Below is a small trained network, with its code and all its weights. Each question gives an input and a target symbol and asks what happens when units are switched off, that is, made to give their printed mean instead of their output.

import numpy as np


def w(rows, s, z=0):
    codes = np.array(rows[::2]) - 128.0
    scale = np.full(codes.shape[1], s)
    scale[-1] = z or s
    return codes * scale


def norm(h):
    return h / np.sqrt((h * h).mean(-1, keepdims=True) + 1e-5)


def f(y):
    return y / 2 * (1 + np.tanh(0.7978845608 * (y + 0.044715 * y**3)))


def softmax(a):
    e = np.exp(a - a.max(-1, keepdims=True))
    return e / e.sum(-1, keepdims=True)


def log_softmax(a):
    a = a - a.max(-1, keepdims=True)
    return a - np.log(np.exp(a).sum(-1, keepdims=True))


def net(x, mask):
    ids = ['αβγδηθλμξσψω'.index(c) for c in x.split()]
    T = len(ids)
    res = E[ids] + P[:T]
    q, k, v = (norm(res) @ M[0].T for M in (Q, K, V))
    z = softmax(np.where(np.tri(T) > 0, q @ k.T / 2**0.5, -1e9)) @ v
    res = res + np.where(mask[0], z, O[0][:, -1]) @ O[0][:, :-1]
    y = f(norm(res) @ A[0][:, :-1].T + A[0][:, -1])
    res = res + np.where(mask[1:9], y, B[0][:, -1]) @ B[0][:, :-1]
    return log_softmax(norm(res)[-1] @ U[:, :-1].T + U[:, -1])


Q, K, V, O, A, B = {}, {}, {}, {}, {}, {}
E = w([
[157,124,40,112,96],'α',
[240,140,166,127,192],'β',
[155,95,74,71,172],'γ',
[179,163,79,114,105],'δ',
[211,136,128,121,153],'η',
[116,46,60,100,125],'θ',
[123,51,160,162,96],'λ',
[193,102,93,81,184],'μ',
[152,66,192,164,113],'ξ',
[149,55,169,166,93],'σ',
[157,71,88,117,133],'ψ',
[199,183,252,202,78],'ω',
],0.012)
P = w([
[186,110,2,224,191],'0',
[171,121,110,111,68],'1',
[150,66,94,138,150],'2',
[111,184,125,196,206],'3',
[191,141,124,82,23],'4',
[157,69,121,138,166],'5',
[51,209,118,179,198],'6',
[199,136,119,73,27],'7',
],0.0074)
Q[0] = w([
[105,130,139,144,181],'H0',
[108,154,162,254,138],'H0',
],0.0095)
K[0] = w([
[194,105,80,221,197],'H0',
[126,248,226,254,119],'H0',
],0.0063)
V[0] = w([
[158,2,155,45,128],'H0',
[214,21,56,3,36],'H0',
],0.0037)
O[0] = w([
[88,102,232,177,158,161],'H0',
[222,231,255,158,172,248],'H0',
],0.0073,0.0016)
A[0] = w([
[174,90,124,24,138,188],'N0',
[182,159,162,160,136,120],'N1',
[149,147,193,172,115,112],'N2',
[182,80,2,164,41,189],'N3',
[100,55,130,146,179,254],'N4',
[128,187,135,75,150,181],'N5',
[100,188,159,126,211,46],'N6',
[177,195,92,154,152,116],'N7',
],0.0087,0.0023)
B[0] = w([
[237,147,205,80,29,162],'N0',
[71,159,99,43,159,255],'N1',
[30,92,59,119,138,240],'N2',
[232,194,82,117,247,216],'N3',
[194,228,183,199,182,167],'N4',
[199,83,77,250,148,144],'N5',
[57,210,27,254,33,141],'N6',
[103,60,234,118,153,202],'N7',
],0.0049,0.0054)
U = w([
[207,124,26,187,246,217],'α',
[79,187,107,205,185,94],'β',
[57,195,111,189,95,179],'γ',
[130,95,149,64,127,39],'δ',
[111,64,108,115,145,37],'η',
[104,69,122,90,132,51],'θ',
[152,47,139,147,122,25],'λ',
[207,155,183,136,2,231],'μ',
[134,91,146,102,103,3],'ξ',
[130,108,139,44,131,33],'σ',
[121,91,103,84,126,38],'ψ',
[109,96,140,105,158,10],'ω',
],0.0094,0.0028)

Each question gives the input, a string of symbols that net reads in full, and the target symbol t.
The units are the heads (2 rows each of Q, K, V and O) and the neurons (one row each of A and B). Each row of codes is followed by its name. A weight is (code - 128) times the scale printed after its matrix; where a second scale follows, it is the last column's (O, A, B and U).
mask holds one flag per unit, heads first, then neurons. A switched-off unit (its flag False) gives its mean, the last column of its rows in O or B, instead of its output. The means were averaged over made-up inputs and are rounded, as every weight is.
A unit's drop is (log p(t) with every unit on - log p(t) with that unit switched off) / (log p(t) with every unit on - log p(t) with every unit switched off).
The circuit of an input: a set's keep is (log p(t) with only the set's units on - log p(t) with every unit switched off) / (log p(t) with every unit on - log p(t) with every unit switched off). Starting from all 9 units, units are removed one at a time, each time the one whose removal leaves the highest keep (on an exact tie, the one counted first), for as long as the keep stays at least 0.8.
circuit, biggest first: the units of the circuit, biggest drop first
most important unit: the unit with the biggest drop
k most important neurons: the k neurons with the biggest drops, biggest first
drop when u is switched off: that unit's drop, to one decimal
input η θ α ω ω ξ, target α: circuit, biggest first -> [H0; N4]
input θ η ω ξ γ θ γ, target β: circuit, biggest first -> [N6; H0]
input ω ω ω ω, target γ: circuit, biggest first -> [H0; N3; N2]
input γ η θ ω δ ψ ω γ, target μ: most important unit -> N0
input ψ γ β ω, target α: 2 most important neurons -> [N3; N6]
input θ β σ θ, target β: 2 most important neurons -> [N3; N6]
input ω ω γ ω γ ω, target α: 2 most important neurons -> [N3; N0]
input γ θ ω λ, target α: 2 most important neurons -> [N3; N7]
input ψ ω ψ θ β ξ λ, target α: 2 most important neurons -> [N4; N7]
input σ ω θ ω ω ω ψ ψ, target μ: 2 most important neurons -> [N3; N0]
input ω α θ ω γ ω σ θ, target μ: drop when H0 is switched off -> 0.3
input λ ω λ ω γ θ σ, target α: drop when N7 is switched off -> 0.0
input ψ ω μ ω ω σ, target α: drop when N7 is switched off -> 0.1
input μ σ β ω ω ω ω γ, target μ: drop when N0 is switched off -> 0.2
